Below are the code and all the weights of a small trained network. Each question names an input and a class and asks about switching units off, where a switched-off unit gives its printed mean instead of its output.

import numpy as np


def w(rows, s, z=0):
    codes = np.array(rows[::2]) - 128.0
    scale = np.full(codes.shape[1], s)
    scale[-1] = z or s
    return codes * scale


def norm(h):
    return h / np.sqrt((h * h).mean(-1, keepdims=True) + 1e-5)


def f(y):
    return np.maximum(y, 0)


def log_softmax(a):
    a = a - a.max(-1, keepdims=True)
    return a - np.log(np.exp(a).sum(-1, keepdims=True))


def net(x, mask):
    res = np.array(x, float).reshape(1, 8) / 4 @ E
    u = 0
    for l in range(2):
        y = f(norm(res) @ A[l][:, :-1].T + A[l][:, -1])
        res = res + np.where(mask[u : u + 9], y, B[l][:, -1]) @ B[l][:, :-1]
        u += 9
    return log_softmax(norm(res)[-1] @ U[:, :-1].T + U[:, -1])


A, B = {}, {}
E = w([
[129,126,129,132,130,127,130,130],'x0',
[197,143,100,199,189,62,107,116],'x1',
[61,102,135,110,192,107,87,108],'x2',
[130,129,128,129,127,129,128,127],'x3',
[107,149,104,158,69,97,118,101],'x4',
[139,171,197,134,149,154,100,48],'x5',
[102,138,155,89,140,69,229,81],'x6',
[133,3,203,203,96,122,138,114],'x7',
],0.0067)
A[0] = w([
[200,91,189,43,188,131,118,178,134],'L0N1',
[119,139,174,152,168,184,90,49,68],'L0N2',
[243,179,154,152,42,168,191,154,110],'L0N3',
[162,99,112,163,100,133,39,181,139],'L0N4',
[52,164,168,166,123,80,91,142,255],'L0N5',
[112,148,133,120,139,114,169,123,56],'L0N6',
[137,72,211,170,90,102,128,147,127],'L0N7',
[121,193,168,142,133,166,108,56,53],'L0N8',
[125,179,128,144,74,213,2,148,47],'L0N9',
],0.0089,0.0039)
B[0] = w([
[142,117,35,136,1,127,115,29,217],'L0N1',
[154,111,102,142,163,178,192,172,201],'L0N2',
[31,64,83,90,235,154,95,50,249],'L0N3',
[188,64,176,38,179,99,172,106,236],'L0N4',
[148,73,25,83,113,195,149,74,232],'L0N5',
[174,158,163,47,190,82,99,147,152],'L0N6',
[103,233,113,135,76,141,84,151,231],'L0N7',
[176,137,130,158,138,215,248,178,191],'L0N8',
[185,66,161,40,154,74,117,143,254],'L0N9',
],0.0073,0.0053)
A[1] = w([
[212,145,99,218,211,56,118,120,52],'L1N1',
[139,127,90,127,104,187,122,162,113],'L1N2',
[216,93,142,87,71,129,125,89,254],'L1N3',
[79,65,80,111,148,98,140,131,131],'L1N4',
[113,29,197,192,106,122,149,102,144],'L1N5',
[129,103,74,96,96,49,163,229,176],'L1N6',
[125,107,94,136,131,83,178,84,150],'L1N7',
[136,160,115,23,196,117,169,113,235],'L1N8',
[102,150,171,91,125,43,255,76,31],'L1N9',
],0.0098,0.0021)
B[1] = w([
[2,92,207,27,48,182,131,157,163],'L1N1',
[130,83,211,129,142,64,81,96,154],'L1N2',
[86,207,116,148,116,48,213,99,213],'L1N3',
[132,190,133,124,174,168,164,43,185],'L1N4',
[156,204,55,177,173,117,20,225,160],'L1N5',
[167,141,197,170,151,183,176,130,169],'L1N6',
[162,134,110,126,104,141,133,99,176],'L1N7',
[105,106,132,250,76,106,74,162,250],'L1N8',
[201,60,159,59,179,83,61,174,172],'L1N9',
],0.008,0.013)
U = w([
[198,57,165,50,176,30,94,162,120],'0',
[103,253,84,188,105,121,43,248,107],'1',
[78,68,60,123,214,170,107,84,127],'2',
[12,73,227,72,30,132,158,142,56],'3',
[123,116,153,174,106,104,146,104,254],'4',
[164,145,168,174,178,203,229,156,72],'5',
[164,122,79,144,37,90,148,62,53],'6',
[107,98,163,186,107,89,135,108,180],'7',
],0.012,0.0063)

Each question gives the input, the list of numbers given to net, and the class t.
The units are the neurons (one row each of A and B). Each row of codes is followed by its name. A weight is (code - 128) times the scale printed after its matrix; where a second scale follows, it is the last column's (A, B and U).
mask holds one flag per neuron, layer by layer. A switched-off neuron (its flag False) gives its mean, the last column of its row in B, instead of its output. The means were averaged over made-up inputs and are rounded, as every weight is.
A unit's drop is (log p(t) with every unit on - log p(t) with that unit switched off) / (log p(t) with every unit on - log p(t) with every unit switched off).
The circuit of an input: a set's keep is (log p(t) with only the set's units on - log p(t) with every unit switched off) / (log p(t) with every unit on - log p(t) with every unit switched off). Starting from the 12 units with the biggest drops (on a tie, the unit counted first), units are removed one at a time, each time the one whose removal leaves the highest keep (on an exact tie, the one counted first), for as long as the keep stays at least 0.8.
circuit, biggest first: the units of the circuit, biggest drop first
most important unit: the unit with the biggest drop
k most important neurons: the k neurons with the biggest drops, biggest first
top k neurons in layer l: the k neurons of layer l with the biggest drops, biggest first
input [-8,-7,-6,-1,-7,-1,-5,8], class 1: 3 most important neurons : L1N5; L0N5; L1N1
input [5,-3,-4,4,3,3,7,8], class 1: circuit, biggest first : L1N5
input [6,3,-1,4,3,-8,-2,7], class 5: circuit, biggest first : L1N6; L1N8
input [-3,2,-2,-5,-5,7,-6,4], class 5: top 4 neurons in layer 0 : L0N2; L0N8; L0N5; L0N6
input [3,7,6,-5,8,8,2,-1], class 5: circuit, biggest first : L0N8; L0N2
input [-4,4,-3,-2,-1,4,3,-5], class 1: top 4 neurons in layer 1 : L1N8; L1N2; L1N6; L1N4
input [-3,1,6,7,0,2,-4,-4], class 7: top 2 neurons in layer 0 : L0N3; L0N9
input [0,-4,6,-5,0,-5,6,-8], class 1: 4 most important neurons : L1N8; L0N4; L0N3; L0N9
input [-1,8,-2,-2,7,7,3,-3], class 3: 2 most important neurons : L1N1; L0N1
input [8,-8,6,3,0,6,8,6], class 0: top 3 neurons in layer 1 : L1N9; L1N5; L1N1
input [7,-7,5,8,8,4,-5,1], class 6: top 2 neurons in layer 0 : L0N5; L0N3
input [-4,-4,-2,-1,-8,-2,-6,2], class 6: 4 most important neurons : L0N1; L1N3; L1N9; L1N1
input [-2,-7,-6,3,5,-8,-5,-3], class 5: circuit, biggest first : L1N6; L0N1
input [1,4,-6,-2,-2,-6,8,1], class 0: 2 most important neurons : L1N9; L0N5
input [-6,3,-4,0,-2,2,-8,-6], class 0: top 2 neurons in layer 0 : L0N9; L0N4
input [-2,-7,3,0,-3,8,-3,5], class 5: top 3 neurons in layer 0 : L0N2; L0N8; L0N3
input [5,5,-4,-8,-4,-5,0,-3], class 7: most important unit : L1N8
input [2,-5,-5,-4,-8,6,7,5], class 6: circuit, biggest first : L0N1; L1N5
input [-6,7,5,7,1,-5,4,-7], class 1: top 2 neurons in layer 1 : L1N8; L1N3
input [2,6,0,-4,1,2,-6,7], class 1: most important unit : L1N5
input [3,1,4,-2,-6,-8,0,0], class 5: 3 most important neurons : L1N6; L0N3; L0N5
input [-4,6,-3,0,-3,5,5,-3], class 3: top 2 neurons in layer 1 : L1N1; L1N5
input [4,6,-1,2,-4,1,-6,1], class 0: 2 most important neurons : L0N4; L0N9
input [-5,-7,-7,-6,5,8,2,1], class 5: top 2 neurons in layer 1 : L1N1; L1N8
